[128 = 0]

[130 148 125 139 143 115 126 135 129 135 115 102 159 128 110 122 134 155
 131 140 112 213 127 149 109 133  65 140 124 101]
W/Vako
[132 144  95 140 112 130 131 143 116 153 154 127 125 135 111 121 111 140
 108 163 144 122 145 118 118 137  88 134 130  93]
E/Vako
[139 141  98 150 128 131 120 110 132 141 118 119 143 136 116 116 117 140
 134 139 100 120 132 133 140 132 106 144 139 102]
E/Vako
[132  99 142  98 155 125 143 182 104 152 147 176  48 115 137  99 125  88
 117 142 155 119 190 116  47  88 172 123 121 165]
N/duno
[116 132 139 118 136  93 120 130 123 134 115 144  73 119 193 116 128 109
 137 125 140 133 140 181 165 121 175 143 146 134]
E/duno
[133 141 117 144 121 137 118 108 135 116 124 106 159 138 123 133 108 154
 124 131 139 125 100 136 178 149 101 133 125 104]
E/pomi
[143 163 129 123 117 119 133 158 110 149 138 113 132 131 107 103 125 149
 121 148 131 120 157 117  83 125  97 116 106  72]
W/Vako
[148 124 129 153 110 144 113 155 122 136 136 101 112 124 139 133 113 164
 115 143 153 133  99 129 219 144 111 134 128 111]
E/pomi
[173 148 118 137 139 116 123 143 141 150 130 134 113 132 121 119 124 144
 120 143 119 125 149 121 104 103 107 141 131  90]
E/Vako
[122 133 152 109 141 122 136 158 123 138 139 137  81 130 171 111 137 102
 135 145 117 130 136 169 103 116 156 127 151 131]
W/duno
[134 147  90 135 116 136 119 130 108 147 127 130 102 136 143 113 114 130
 124 163 148 115 139 118 153 112 103 132 122 109]
E/Vako
[139 171 125 130 120 125 120 114 114 117 150 106 148 113 113 134 126 169
 127 133 153 125 131 103 166 139 115 133 110 137]
E/pomi
[105 122 107 115 124 124 152 162 118 157 124 115 131 120 122 115 135 143
 131 181 141 120 148  87  62 107  71 140 111 108]
N/Vako
[114 129 119 130 143 133 119 104 140 138 104 140 122 138 153 118 185 120
 132 146 104 121 141 201 113 120  96 144 126  86]
E/duno
[128 139 108 131 102 135 120 151 117 140 123 114 128 120 138 122 126 124
 127 144 136 133 135 159 143 128 102 133 133  97]
E/Vako
[127 147 132 124 127 132 131 117 113 135 128 103 128 131 131 126 134 163
 132 130 145 126 140 117 142 127 109 139 116 124]
W/pomi
[141 159 128 136 135 125 112 138 111 119 124 133 141 141 133 121 115 167
 122 128 137 130 110 149 181 129 113 145 119 106]
E/pomi
[139 156 113 140 115 131 130 156 120 143 117 117 125 137 131 116 117 135
 127 154 114 129 140 161 114 124  78 123 136  45]
E/Vako
[127 154 153 119 133 124 129 107 117 186 129  81 118 124 111 131 130 242
 127 144 155 137 138 110 139 131 104 118  92 147]
N/pomi
[151 135  98 142 126 127 108 147  89 154 128 129 117 123 110 114 121 143
 113 148 139 120 128 157 131 134 107 138 128  97]
E/Vako
[146 138 167 115 145 120 137 163 117 151 135 144  80 130 166 101 143 125
 125 139 122 129 151 177 101 138 148 131 132 116]
W/duno
[118 136 128 131 133 125 118  71 123 135 109 102 149 128 126 118 116 168
 131 134 123 137 140 155 128 143  91 142 120 111]
W/pomi
[148 159 124 166 117 136 130 123 122 113 126 125 154 122 131 132  92 160
 112 129 146  91 116 109 185 149 123 139 116 111]
E/pomi
[119 128 189 115 142 120 140 116 141 122 114 131 122 145 166 121 154 110
 136 127 109 142 126 180 103 145 148 123 140 106]
W/duno
[117 153 134 127 118 124 117 120 124 133 123  91 141 124 111 125 130 161
 120 134 131 144 132 135 124 135  87 142 114 124]
N/pomi
[139 109 129 118 121 128 140 194 110 152 160 146  43 127 167 102 144  93
 127 179 135 116 170 145 106  95 145 140 142 116]
E/duno
[118 138 129 102 129 126 142 127 110 134 125 131  79 134 139 130 114 129
 108 126 151 123 162 132 122 130 132 131 107 134]
W/duno
[133 139 152 132 140 133 120 142 132 133 147 157  88 139 166 112 133 106
 123 133 114 124 115 170 153 122 169 135 166 104]
E/duno
[145 159 124 125 127 117 115 130 117 125 123 103 118 132 105 102 132 167
 118 159 129 128 138 118 102 118  84 108 119 117]
N/Vako
[114 146 129 135 114 124 123 114 127 129 121  72 156 135 106 129 128 175
 137 128 117 134 118 134 167 140  70 122 112 129]
W/pomi
[135 145 116 140 123 130 124 123 120 128 126 114 134 109 112 121 118 158
 121 139 156 129 120 104 169 131 111 155 109 126]
E/pomi
[109 155 109 135 124 126 118  76 128 125 111  86 145 145 122 141 108 180
 142 117 131 134 114 145 198 149 116 227 118 116]
E/pomi
[153  83 143 129 138 128 122 183 117 148 141 163  98 130 130 110 148  94
 125 142 146 118 133 163  94 113 140 110 145 128]
E/duno
[155 252 145 109 133 147 150 156 101 151 153 179  21 131 176  94 125 122
 100 155 163 118 170 118 119 124 173 132 135 113]
E/duno
[136 132 135 117 132 145 116 137 117 135 153 165  62 140 189 125 123 166
 129 147 160 115 134 130 186 124 178 123 146 144]
E/duno

[106 129  20 105 110  99 117 132 124 139 131 137 127 110 123 127 109 125
  99 132 179 106 129 137 131 117 108 114 155 120]
rit/Q
[122 100  43 112 133 104 110 127 131 167 122 135 121 105  91 157 109  75
 139 140 160 128 128 132 113 155 114 147 147 129]
rit/Q
[106 164   9  60 134 147 142 121 113  97 149 117 127 139 130 113 109 205
 108  90 109 119 132 136 136 106 111 142 114 127]
mugem/J
[123 105  49 117  83  91 124 125 129 118 131 130 126 121 122 123 121  91
 103 126 168 111 126 146 126 126 106  94 162 123]
rit/Q
[114 113  47 112 126  99 118 130 127 129 133 136 127 114 117 141 113 143
  94 103 183 106 129 129 120 115 110 147 135 118]
rit/Q
[118 134 105 119 117 101 125 121 129 137 127 150 124 135 145 129 179  17
 109 128 146 115 135 122 157 118 115 133 128 135]
suf/Q
[122 160  36  89 149 120 145 110 110 108 139 140 132 143 139 108 102 247
 132  99  87 116 131 135 131 118 129 141 118 134]
Pef/J
[111 101  39 122 137 101 103 131 133 157 128 126 138 113 112 160 149  36
  94 122 180 123 132 110 128 129 110 141 134 119]
rit/Q
[121 127  37 139 167 131 121 136 126 146 123 120 122 130 137 129 107 208
  98 115 130 116 131 119 127 120 133  95 124 124]
rit/J
